Below is a small trained network, with its code and all its weights. Each question gives an input and a target symbol and asks what happens when units are switched off, that is, made to give their printed mean instead of their output.

import numpy as np


def w(rows, s, z=0):
    codes = np.array(rows[::2]) - 128.0
    scale = np.full(codes.shape[1], s)
    scale[-1] = z or s
    return codes * scale


def f(y):
    return y / 2 * (1 + np.tanh(0.7978845608 * (y + 0.044715 * y**3)))


def softmax(a):
    e = np.exp(a - a.max(-1, keepdims=True))
    return e / e.sum(-1, keepdims=True)


def log_softmax(a):
    a = a - a.max(-1, keepdims=True)
    return a - np.log(np.exp(a).sum(-1, keepdims=True))


def net(x, mask):
    ids = ['Ψβγζλτ'.index(c) for c in x.split()]
    T = len(ids)
    res = E[ids] + P[:T]
    r = res
    for j in range(2):
        rows = slice(3 * j, 3 * j + 3)
        q, k, v = (r @ M[0][rows].T for M in (Q, K, V))
        z = softmax(np.where(np.tri(T) > 0, q @ k.T / 3**0.5, -1e9)) @ v
        o = O[0][rows]
        res = res + np.where(mask[j], z, o[:, -1]) @ o[:, :-1]
    y = f(res @ A[0][:, :-1].T + A[0][:, -1])
    res = res + np.where(mask[2:10], y, B[0][:, -1]) @ B[0][:, :-1]
    return log_softmax(res[-1] @ U[:, :-1].T + U[:, -1])


Q, K, V, O, A, B = {}, {}, {}, {}, {}, {}
E = w([
[152,138,160,168,107,160],'Ψ',
[161,224,101,4,120,177],'β',
[66,92,127,82,171,170],'γ',
[60,155,23,133,144,211],'ζ',
[146,147,191,89,25,168],'λ',
[184,150,104,216,182,178],'τ',
],0.016)
P = w([
[136,246,155,123,130,116],'0',
[138,158,74,159,122,49],'1',
[113,89,103,152,127,41],'2',
[175,61,62,66,147,115],'3',
[103,9,161,103,150,131],'4',
[151,130,147,131,108,223],'5',
[82,91,206,184,157,111],'6',
[99,157,145,164,105,143],'7',
],0.014)
Q[0] = w([
[145,250,132,178,76,124],'head 1',
[74,96,207,173,129,230],'head 1',
[75,154,137,212,87,62],'head 1',
[141,176,207,77,197,174],'head 2',
[187,151,101,152,104,173],'head 2',
[110,157,177,141,99,100],'head 2',
],0.011)
K[0] = w([
[174,146,131,102,136,254],'head 1',
[142,63,117,116,128,123],'head 1',
[97,95,192,140,144,232],'head 1',
[163,54,131,106,123,96],'head 2',
[150,124,108,145,116,167],'head 2',
[132,140,144,142,144,163],'head 2',
],0.018)
V[0] = w([
[49,119,180,88,25,118],'head 1',
[80,108,212,107,188,116],'head 1',
[87,101,140,207,154,93],'head 1',
[11,137,34,122,104,126],'head 2',
[177,107,79,97,128,150],'head 2',
[95,124,124,115,151,158],'head 2',
],0.011)
O[0] = w([
[221,121,145,104,141,211,2],'head 1',
[151,136,41,55,135,123,37],'head 1',
[132,197,134,121,12,140,32],'head 1',
[99,196,195,126,137,204,130],'head 2',
[101,106,115,167,184,98,189],'head 2',
[84,129,95,121,150,179,145],'head 2',
],0.011,0.0063)
A[0] = w([
[106,36,127,119,139,175,99],'neuron 1',
[72,185,101,111,114,183,87],'neuron 2',
[222,122,165,247,27,173,143],'neuron 3',
[8,177,128,116,137,42,169],'neuron 4',
[59,182,74,82,133,202,3],'neuron 5',
[167,211,32,165,155,135,200],'neuron 6',
[142,139,147,204,90,94,132],'neuron 7',
[165,254,192,74,157,117,97],'neuron 8',
],0.0089,0.005)
B[0] = w([
[150,173,61,118,132,142,160],'neuron 1',
[136,157,124,115,205,119,162],'neuron 2',
[163,223,139,107,61,74,155],'neuron 3',
[179,66,115,133,133,209,254],'neuron 4',
[193,70,159,115,150,63,163],'neuron 5',
[87,133,122,94,52,131,177],'neuron 6',
[57,94,158,178,127,1,172],'neuron 7',
[93,127,46,168,41,166,145],'neuron 8',
],0.0098,0.013)
U = w([
[87,120,18,103,103,220,254],'Ψ',
[156,80,204,101,246,119,158],'β',
[140,183,116,118,149,77,148],'γ',
[71,96,132,143,131,107,60],'ζ',
[254,126,126,194,133,168,12],'λ',
[110,188,227,156,181,130,79],'τ',
],0.0082,0.0046)

Each question gives the input, a string of symbols that net reads in full, and the target symbol t.
The units are the heads (3 rows each of Q, K, V and O) and the neurons (one row each of A and B). Each row of codes is followed by its name. A weight is (code - 128) times the scale printed after its matrix; where a second scale follows, it is the last column's (O, A, B and U).
mask holds one flag per unit, heads first, then neurons. A switched-off unit (its flag False) gives its mean, the last column of its rows in O or B, instead of its output. The means were averaged over made-up inputs and are rounded, as every weight is.
A unit's drop is (log p(t) with every unit on - log p(t) with that unit switched off) / (log p(t) with every unit on - log p(t) with every unit switched off).
The circuit of an input: a set's keep is (log p(t) with only the set's units on - log p(t) with every unit switched off) / (log p(t) with every unit on - log p(t) with every unit switched off). Starting from all 10 units, units are removed one at a time, each time the one whose removal leaves the highest keep (on an exact tie, the one counted first), for as long as the keep stays at least 0.8.
circuit, biggest first: the units of the circuit, biggest drop first
unit that matters most: the unit with the biggest drop
k most important neurons: the k neurons with the biggest drops, biggest first
heads that matter: for each layer, one digit per head in row order, 1 if its drop is at least 0.15 and else 0, layers parted by /
drop of u: that unit's drop, to one decimal
input τ β λ ζ γ β Ψ, target Ψ: circuit, biggest first -> head 1
input λ Ψ β τ λ τ γ, target Ψ: 2 most important neurons -> neuron 7; neuron 1
input γ β λ, target Ψ: heads that matter -> 11
input λ β ζ τ τ γ ζ, target β: 4 most important neurons -> neuron 5; neuron 2; neuron 8; neuron 1
input Ψ ζ Ψ, target γ: circuit, biggest first -> head 1; neuron 3; neuron 4
input τ λ ζ τ ζ τ τ λ, target ζ: circuit, biggest first -> head 1; neuron 7
input ζ τ λ γ τ, target λ: heads that matter -> 10
input τ τ ζ τ β λ, target ζ: circuit, biggest first -> head 1; head 2
input τ λ β τ ζ Ψ γ Ψ, target γ: circuit, biggest first -> neuron 3; head 1; neuron 4
input ζ τ ζ τ λ, target τ: circuit, biggest first -> head 1; neuron 3
input β Ψ Ψ γ τ, target γ: circuit, biggest first -> head 1; neuron 4; neuron 3
input ζ Ψ τ, target τ: circuit, biggest first -> head 2; head 1
input ζ ζ β, target Ψ: heads that matter -> 01
input τ β γ τ τ, target Ψ: heads that matter -> 10
input ζ λ τ β τ τ, target β: circuit, biggest first -> head 1
input γ ζ τ τ, target τ: heads that matter -> 11
input Ψ β τ Ψ Ψ τ, target γ: circuit, biggest first -> neuron 4; neuron 3
input τ β τ, target ζ: circuit, biggest first -> neuron 7; head 1
input β ζ τ λ β γ ζ Ψ, target Ψ: 2 most important neurons -> neuron 7; neuron 5
input ζ τ τ Ψ γ Ψ β, target Ψ: 2 most important neurons -> neuron 4; neuron 8
input ζ ζ ζ γ γ λ β γ, target β: unit that matters most -> neuron 5
input β λ λ β γ Ψ, target β: drop of neuron 8 -> 0.1
